Group, then class
[12 2 31 24 1 -6 14 -4 0 -38 -8 -2 -13 5 -4 -7 4 1 -13 6 3 -16 5 0 0] : roker.Luzuz
[13 0 36 2 -4 -1 9 1 -4 -44 -15 3 18 -2 -15 -2 2 32 -14 -2 -1 -1 16 -6 2] : Zuvum.fam
[11 4 26 16 -2 6 12 -2 0 -59 8 5 -13 -4 2 -6 4 -6 -12 11 -9 -11 17 4 -1] : gapi.Gup
[14 10 42 -8 -8 4 9 -1 -3 -27 -8 12 34 -3 -14 7 1 -2 -19 4 -1 4 19 -2 -3] : Zuvum.vor
[22 -3 41 18 -4 -4 16 4 7 -63 -13 4 -9 7 -18 -3 4 7 -15 1 3 -10 14 -3 4] : nof.mosed
[14 11 41 1 -6 4 6 -3 0 -7 -9 6 21 -10 -13 -2 8 -2 -13 1 3 5 16 -9 -2] : Zuvum.vor
[19 -4 18 15 3 -4 17 4 0 -48 -19 -6 1 0 -21 5 0 25 -10 2 3 -17 7 -5 2] : roker.Keta
[13 2 29 15 1 -3 8 1 -3 -25 -9 -2 7 8 -1 -2 4 2 -12 5 -2 -13 -3 1 3] : nof.Kiz
[8 -5 13 19 -3 -2 7 4 0 -53 -5 -11 -15 -3 -2 -6 5 8 -9 4 2 -1 5 0 0] : roker.Luzuz
[11 9 36 -10 -3 4 8 0 -3 -33 -9 0 45 -8 -5 -1 4 3 -17 3 -1 8 12 -12 0] : Zuvum.vor
[21 -6 32 28 -3 -5 25 -4 3 -67 -16 3 -13 5 -18 -7 8 16 -14 -2 4 -15 11 2 3] : roker.Luzuz
[9 9 35 10 -7 7 6 -3 1 -52 2 2 -3 -10 -11 -2 6 0 -9 2 2 2 14 3 4] : gapi.vir
[11 7 27 -5 0 2 2 0 -1 -28 -6 5 20 0 0 2 4 -6 -12 3 2 2 6 1 -4] : Zuvum.vor
[8 -3 25 18 -6 1 13 1 0 -34 4 -3 -18 5 4 -3 1 9 -15 9 -1 -18 -3 -8 3] : roker.Luzuz
[1 1 4 -1 -2 3 4 -3 -1 -18 3 6 6 -9 -3 1 0 1 -1 1 0 8 8 6 -2] : Zuvum.fam
[5 -4 3 19 -3 -1 5 5 2 -31 -14 -2 -16 -1 -1 -6 7 9 -3 1 -7 -20 1 5 0] : nof.mosed
[15 -4 21 14 -7 -2 13 4 -2 -52 -24 4 -4 20 -23 -2 5 10 -9 -4 1 -8 18 -7 3] : roker.Keta
[13 -8 23 21 -6 -1 17 5 3 -54 -13 10 -9 -4 -11 -9 4 8 -9 1 1 -11 9 -1 2] : nof.mosed
[15 6 30 8 -4 4 10 0 3 -61 -8 4 15 -8 -6 -1 4 3 -13 4 1 -1 16 -3 -1] : Zuvum.fam
[15 -6 25 22 -4 -3 18 1 -3 -42 -14 2 -20 -1 -22 -8 9 8 -5 4 0 -10 9 1 3] : roker.Luzuz
[14 -8 7 18 -7 0 15 1 -1 -64 -10 3 -13 -10 -11 -3 7 15 -6 4 6 -2 17 -6 0] : roker.Keta
[14 -2 26 23 1 -5 9 -2 3 -33 -7 3 -18 2 -12 -4 6 7 -9 0 0 -17 3 2 2] : roker.Luzuz
[12 -3 13 21 -1 -5 9 4 4 -65 -8 0 -15 -4 -9 -4 5 13 -8 4 3 -10 9 -5 3] : roker.Keta
[8 1 18 19 -1 -4 11 1 2 -32 -17 -2 -4 1 -19 -2 5 14 -4 0 2 -12 8 1 -3] : nof.mosed
[10 1 27 14 -7 0 9 0 -11 -52 -6 2 4 0 -12 -3 8 2 -6 -2 -2 -1 12 10 -2] : Zuvum.fam
[13 1 40 14 -2 2 12 -3 -2 -55 -6 6 -1 -5 -10 -1 6 -2 -13 3 12 -3 13 2 2] : gapi.vir
[9 -3 26 15 0 -6 9 14 1 -10 -13 -3 -3 5 -10 -9 0 5 -13 2 0 -14 7 -2 0] : nof.Kiz
[10 0 30 21 -4 -1 12 2 2 -54 -5 0 -12 0 -8 -3 6 1 -13 3 1 -8 13 1 0] : nof.mosed
[8 12 40 13 -2 4 12 -2 3 -57 4 2 -6 -5 1 -3 -7 -2 -17 2 -1 -1 5 5 -10] : gapi.vir
[12 1 25 17 -6 5 10 3 -4 -58 3 5 -7 -6 1 -7 7 2 -13 6 2 -5 6 4 0] : gapi.Gup
[9 5 33 13 2 -13 8 2 3 -34 -1 5 -5 -2 -12 -1 2 0 -11 3 2 -1 10 0 1] : gapi.vir
[15 -8 16 27 -3 -4 20 5 3 -60 -12 1 -2 2 -11 -8 6 13 -8 3 5 -8 6 2 -2] : roker.Keta
[18 -6 19 20 -2 -3 18 0 1 -53 -18 1 -10 8 -11 -2 4 11 -6 1 5 -9 9 -9 4] : nof.mosed
[10 -1 17 27 -4 -3 13 3 -2 -50 -8 -1 -19 5 5 -4 6 0 -9 0 0 -12 2 9 0] : nof.mosed
[13 -3 13 16 -2 0 15 4 7 -55 -8 4 -9 9 -6 -3 4 22 -26 -1 3 -9 4 -2 3] : roker.Luzuz
[13 9 41 1 -2 1 7 -1 -1 -31 -8 3 26 -1 -8 4 1 1 -16 -2 2 4 13 -1 0] : Zuvum.vor

Group, then class
[1 -1 2 -5 2 6 -4 -3 -14 3 2 0 -4 -1 -2 -3 -2 4 -2 -1 -1 4 -9 1 1] : vate.(48)
[1 3 0 -6 3 9 -6 -2 -18 3 -1 2 0 -1 -1 -3 0 3 -5 -3 0 5 -12 1 4] : vate.(48)
[-2 -13 -5 9 -10 1 6 -6 2 -14 5 -1 2 1 4 0 -2 3 -3 -4 1 4 7 -12 -7] : Zin.(52)
[-5 -8 2 -1 0 3 -2 4 -10 8 -1 2 3 -2 -5 -1 7 7 1 3 3 3 -7 3 1] : nirut.(63)
[0 -1 -7 -1 2 8 -3 0 -8 2 1 -1 -4 -3 -8 -3 -2 1 2 -2 -3 4 -7 2 3] : vate.(53)
[-2 -12 -4 6 -7 -1 3 -4 4 -9 6 -1 1 1 2 1 -1 4 -2 -2 0 3 6 -11 -6] : Zin.(52)
[2 -4 -2 -1 -3 8 -2 -5 -12 1 3 0 -7 -1 -4 -5 -8 3 3 -2 -3 4 -10 4 1] : vate.(53)
[-1 -17 1 -2 -1 12 -3 8 -17 12 0 2 0 -2 -11 -4 12 11 -2 -1 2 8 -14 3 0] : nirut.(70)
[2 1 4 -5 7 0 -6 4 -4 7 1 10 -3 1 -4 0 0 8 0 2 0 -1 -6 9 1] : nirut.(60)
[-3 -11 4 -2 0 4 -1 2 -18 12 -3 3 2 2 -4 -1 11 9 2 1 3 4 -16 10 0] : nirut.(70)
[-3 -13 -2 6 -10 -1 2 -1 3 -9 5 -1 4 1 3 1 -2 6 -3 -1 0 3 6 -8 -8] : Zin.(67)
[-1 -10 -4 8 -10 -2 6 -5 6 -12 5 -2 5 -1 3 0 -1 2 -5 -6 3 3 10 -17 -8] : Zin.(67)
[0 -2 -3 -5 3 12 -5 -2 -16 6 1 1 -6 -1 -4 -3 -3 5 1 2 -2 3 -11 6 3] : vate.(48)
[0 -3 -2 7 -7 -6 4 -5 11 -14 4 -1 3 3 6 3 -6 -1 -2 -1 0 -3 11 -10 -4] : Zin.(52)
[-1 -11 0 5 -3 -2 2 -1 5 -6 6 -1 4 -1 -1 0 3 5 -3 -1 2 2 6 -6 -6] : Zin.(50)
[1 -5 -2 -5 3 9 -5 -2 -17 6 0 0 -4 -2 -7 -6 -2 4 1 -1 -4 5 -14 3 1] : vate.(53)

Group, then class
[13 -6 10 -11 -6 -9 -7 -3 38 -9 -18 -6 14 0 12 4 67 -12 23 2 2 12 -12 -32 -10] : dopuv.rapog
[8 3 -6 0 -20 -3 -8 -3 21 2 4 6 5 -9 10 -8 74 -8 -3 0 36 17 7 -6 -7] : varo.kuv
[20 3 14 -3 -13 -22 -5 1 16 -15 -23 -6 14 5 28 1 88 -10 12 15 5 10 -13 -32 -9] : dopuv.nul
[-9 -1 26 -3 1 -3 -13 -1 5 5 -12 -4 13 -2 2 0 -11 -15 20 16 15 -22 -1 -10 -3] : padup.Rufe
[0 -1 19 -6 -8 -5 -8 -10 27 7 -13 -8 13 -9 -1 0 80 -12 23 -14 14 13 -12 -33 -11] : dopuv.rapog
[7 -11 9 6 1 -14 -7 5 16 -9 1 1 8 6 10 -6 44 -12 9 23 20 -4 2 -11 -9] : padup.rig
[12 -18 -1 -3 3 2 1 -1 15 0 -4 -12 12 0 23 -5 83 -11 12 -19 23 4 -13 -13 1] : dopuv.siga
[5 0 13 0 -5 -5 -5 1 22 -5 -6 3 8 -1 5 -3 37 -7 11 50 13 -9 -3 -8 -8] : padup.rig
[19 -17 -1 -9 -8 -7 -13 -6 24 -2 -12 -11 27 -3 17 -7 95 -15 12 -12 31 3 -8 -12 -10] : dopuv.siga
[13 14 19 -11 -2 2 -5 0 44 8 -11 -14 18 -2 2 -1 36 -1 8 22 -9 7 -14 -44 -24] : vanoz.dopo
[14 1 10 -9 -5 -2 -6 -2 33 1 -7 -5 22 -7 2 -1 75 -6 17 -2 18 2 -11 -21 -13] : dopuv.nul
[21 9 -2 -7 -15 -21 0 7 33 -15 -8 -11 9 2 46 -2 95 -11 5 25 13 18 -6 -43 -19] : vanoz.guk
[1 -5 13 -13 -4 -13 -9 -6 12 -7 -10 -11 21 -5 0 4 84 -11 17 -15 8 2 -21 -20 -6] : dopuv.rapog
[10 2 5 -12 -2 5 -3 1 45 2 -3 -15 20 -1 13 -2 53 0 -1 0 6 6 -10 -21 -14] : vanoz.guk
[9 3 10 -3 -5 -8 -10 4 11 -3 -2 10 6 0 6 -3 25 0 7 37 13 -6 -3 -13 -7] : padup.keti
[3 -3 -5 0 -18 2 -7 -4 10 4 7 17 5 -10 3 -10 71 -8 4 10 29 10 -5 -7 -2] : varo.tebeb
[13 9 18 -10 -15 -1 -5 1 38 8 -9 -10 19 1 16 -9 74 -6 12 12 0 0 -11 -40 -15] : vanoz.Keda

Group, then class
[-11 41 -2 15 7 -10 5 6 -1 -2 2 -1 -4 18 4 11 -2 -22 10 -5 -2 35 4 7 71] : dos.Gat
[16 29 -10 15 -7 -1 -4 2 -20 1 -1 -2 11 10 7 7 5 -8 17 7 4 32 0 -2 43] : rav.Zevu
[-12 23 -4 7 -5 -10 -4 12 -13 -8 10 6 11 24 7 3 5 -15 3 -10 7 30 3 13 16] : dos.Kalo
[-12 27 -1 9 0 -16 -6 4 -10 -6 -6 -1 10 25 4 0 1 -11 8 -12 -4 25 7 11 28] : dos.Kalo
[6 28 -5 8 -3 -11 -2 10 9 -21 6 -5 -6 4 -6 9 -3 -3 3 10 -2 25 -1 1 53] : medol.Gotef
[-9 22 17 0 10 -10 -3 13 4 -1 -13 -4 -1 -13 2 1 4 -4 4 -18 -2 8 -6 -15 18] : dos.Kalo
[-1 18 -37 0 3 -5 -1 7 10 -11 5 -6 11 10 3 3 -5 -3 6 7 -2 24 7 5 39] : medol.Gotef
[-3 18 -9 18 -7 2 3 15 -7 1 -4 -12 3 7 3 -3 1 -10 3 -1 4 14 -1 -9 9] : rav.semu
